Here is a tiny trained network, its code and every weight. The questions are about switching its units off for an input and a target symbol, where a switched-off unit gives its printed mean instead of its output.

import numpy as np


def w(rows, s, z=0):
    codes = np.array(rows[::2]) - 128.0
    scale = np.full(codes.shape[1], s)
    scale[-1] = z or s
    return codes * scale


def norm(h):
    return h / np.sqrt((h * h).mean(-1, keepdims=True) + 1e-5)


def f(y):
    return np.maximum(y, 0)


def softmax(a):
    e = np.exp(a - a.max(-1, keepdims=True))
    return e / e.sum(-1, keepdims=True)


def log_softmax(a):
    a = a - a.max(-1, keepdims=True)
    return a - np.log(np.exp(a).sum(-1, keepdims=True))


def net(x, mask):
    ids = ['ΓΣΦΨαεημξτω'.index(c) for c in x.split()]
    T = len(ids)
    res = E[ids] + P[:T]
    q, k, v = (norm(res) @ M[0].T for M in (Q, K, V))
    z = softmax(np.where(np.tri(T) > 0, q @ k.T / 4**0.5, -1e9)) @ v
    res = res + np.where(mask[0], z, O[0][:, -1]) @ O[0][:, :-1]
    y = f(norm(res) @ A[0][:, :-1].T + A[0][:, -1])
    res = res + np.where(mask[1:9], y, B[0][:, -1]) @ B[0][:, :-1]
    return log_softmax(norm(res)[-1] @ U[:, :-1].T + U[:, -1])


Q, K, V, O, A, B = {}, {}, {}, {}, {}, {}
E = w([
[174,179,151,143,96,65],'Γ',
[72,142,111,147,61,121],'Σ',
[84,127,69,187,106,85],'Φ',
[146,104,84,247,135,3],'Ψ',
[114,139,90,88,149,144],'α',
[180,112,112,161,164,147],'ε',
[77,56,203,123,92,78],'η',
[102,162,128,159,58,133],'μ',
[208,86,75,155,127,228],'ξ',
[138,165,108,159,2,161],'τ',
[110,120,213,131,59,153],'ω',
],0.023)
P = w([
[134,2,203,134,190,138],'0',
[161,37,167,146,157,126],'1',
[169,59,114,116,163,100],'2',
[190,132,91,144,152,158],'3',
[161,208,98,97,82,207],'4',
[167,221,79,109,95,190],'5',
[140,184,45,18,26,167],'6',
[184,198,4,76,109,150],'7',
],0.0059)
Q[0] = w([
[137,134,194,30,189,137],'h0',
[136,104,94,142,147,162],'h0',
[85,82,108,131,90,79],'h0',
[115,151,246,62,212,126],'h0',
],0.011)
K[0] = w([
[104,15,222,202,83,160],'h0',
[48,198,60,178,29,178],'h0',
[164,129,122,2,21,64],'h0',
[124,2,112,202,149,137],'h0',
],0.0072)
V[0] = w([
[138,123,199,50,199,141],'h0',
[140,174,206,55,123,107],'h0',
[100,77,157,91,1,143],'h0',
[152,181,198,227,120,94],'h0',
],0.0067)
O[0] = w([
[191,54,115,182,63,145,3],'h0',
[166,102,162,87,52,80,66],'h0',
[133,141,169,169,153,208,217],'h0',
[144,183,193,47,249,95,160],'h0',
],0.012,0.0049)
A[0] = w([
[208,172,141,118,79,52,26],'n0',
[186,148,123,33,125,213,137],'n1',
[242,150,181,104,95,147,123],'n2',
[117,22,104,221,167,105,249],'n3',
[98,192,127,183,92,69,158],'n4',
[73,198,255,108,135,99,91],'n5',
[208,173,85,66,128,98,224],'n6',
[69,136,114,74,160,139,137],'n7',
],0.0095,0.0015)
B[0] = w([
[166,79,111,8,84,182,171],'n0',
[131,174,173,181,196,98,217],'n1',
[131,22,115,164,164,61,178],'n2',
[95,153,153,85,79,124,197],'n3',
[121,145,111,69,111,117,203],'n4',
[167,85,114,100,72,116,254],'n5',
[137,95,79,86,173,183,191],'n6',
[151,83,110,135,153,155,184],'n7',
],0.012,0.007)
U = w([
[136,96,137,160,110,134,83],'Γ',
[116,106,20,179,24,124,156],'Σ',
[111,174,207,82,138,145,34],'Φ',
[134,109,168,139,134,125,63],'Ψ',
[179,112,109,133,119,134,78],'α',
[31,93,118,154,139,116,167],'ε',
[123,117,136,150,163,30,170],'η',
[57,64,90,129,114,254,102],'μ',
[93,237,75,88,79,106,254],'ξ',
[213,89,52,26,110,126,134],'τ',
[138,197,192,160,115,168,94],'ω',
],0.0084,0.0037)

Each question gives the input, a string of symbols that net reads in full, and the target symbol t.
The units are the heads (4 rows each of Q, K, V and O) and the neurons (one row each of A and B). Each row of codes is followed by its name. A weight is (code - 128) times the scale printed after its matrix; where a second scale follows, it is the last column's (O, A, B and U).
mask holds one flag per unit, heads first, then neurons. A switched-off unit (its flag False) gives its mean, the last column of its rows in O or B, instead of its output. The means were averaged over made-up inputs and are rounded, as every weight is.
A unit's drop is (log p(t) with every unit on - log p(t) with that unit switched off) / (log p(t) with every unit on - log p(t) with every unit switched off).
The circuit of an input: a set's keep is (log p(t) with only the set's units on - log p(t) with every unit switched off) / (log p(t) with every unit on - log p(t) with every unit switched off). Starting from all 9 units, units are removed one at a time, each time the one whose removal leaves the highest keep (on an exact tie, the one counted first), for as long as the keep stays at least 0.8.
units of the circuit, in order: the units of the circuit, biggest drop first
k most important neurons: the k neurons with the biggest drops, biggest first
drop of u: that unit's drop, to one decimal
input Γ μ ε Φ τ, target τ: 3 most important neurons	(n2, n5, n6)
input Γ Ψ Ψ ε Ψ Φ, target τ: units of the circuit, in order	(h0, n1, n7)
input η ω Σ, target μ: most important neuron	(n7)
input α η μ Γ η Ψ, target τ: units of the circuit, in order	(h0, n0)
input Ψ ξ ε Σ Γ Φ Σ, target τ: units of the circuit, in order	(h0, n5, n7)
input μ τ τ Σ ξ Ψ, target ξ: units of the circuit, in order	(n4, n2, n3)
input Γ Φ Φ Ψ, target τ: 3 most important neurons	(n0, n1, n6)
input ξ Σ Γ ε η Ψ τ, target τ: 2 most important neurons	(n2, n6)
input Γ Φ ε ε Σ, target τ: units of the circuit, in order	(h0, n5)
input Ψ Ψ ξ ε Φ ε ε ω, target τ: 2 most important neurons	(n5, n7)
input Σ ω Σ, target μ: 2 most important neurons	(n7, n1)
input Φ ω α η Ψ, target Σ: drop of n5	0.0
input Ψ ξ Γ, target τ: drop of n0	0.1
input ξ Γ μ, target τ: drop of h0	0.5
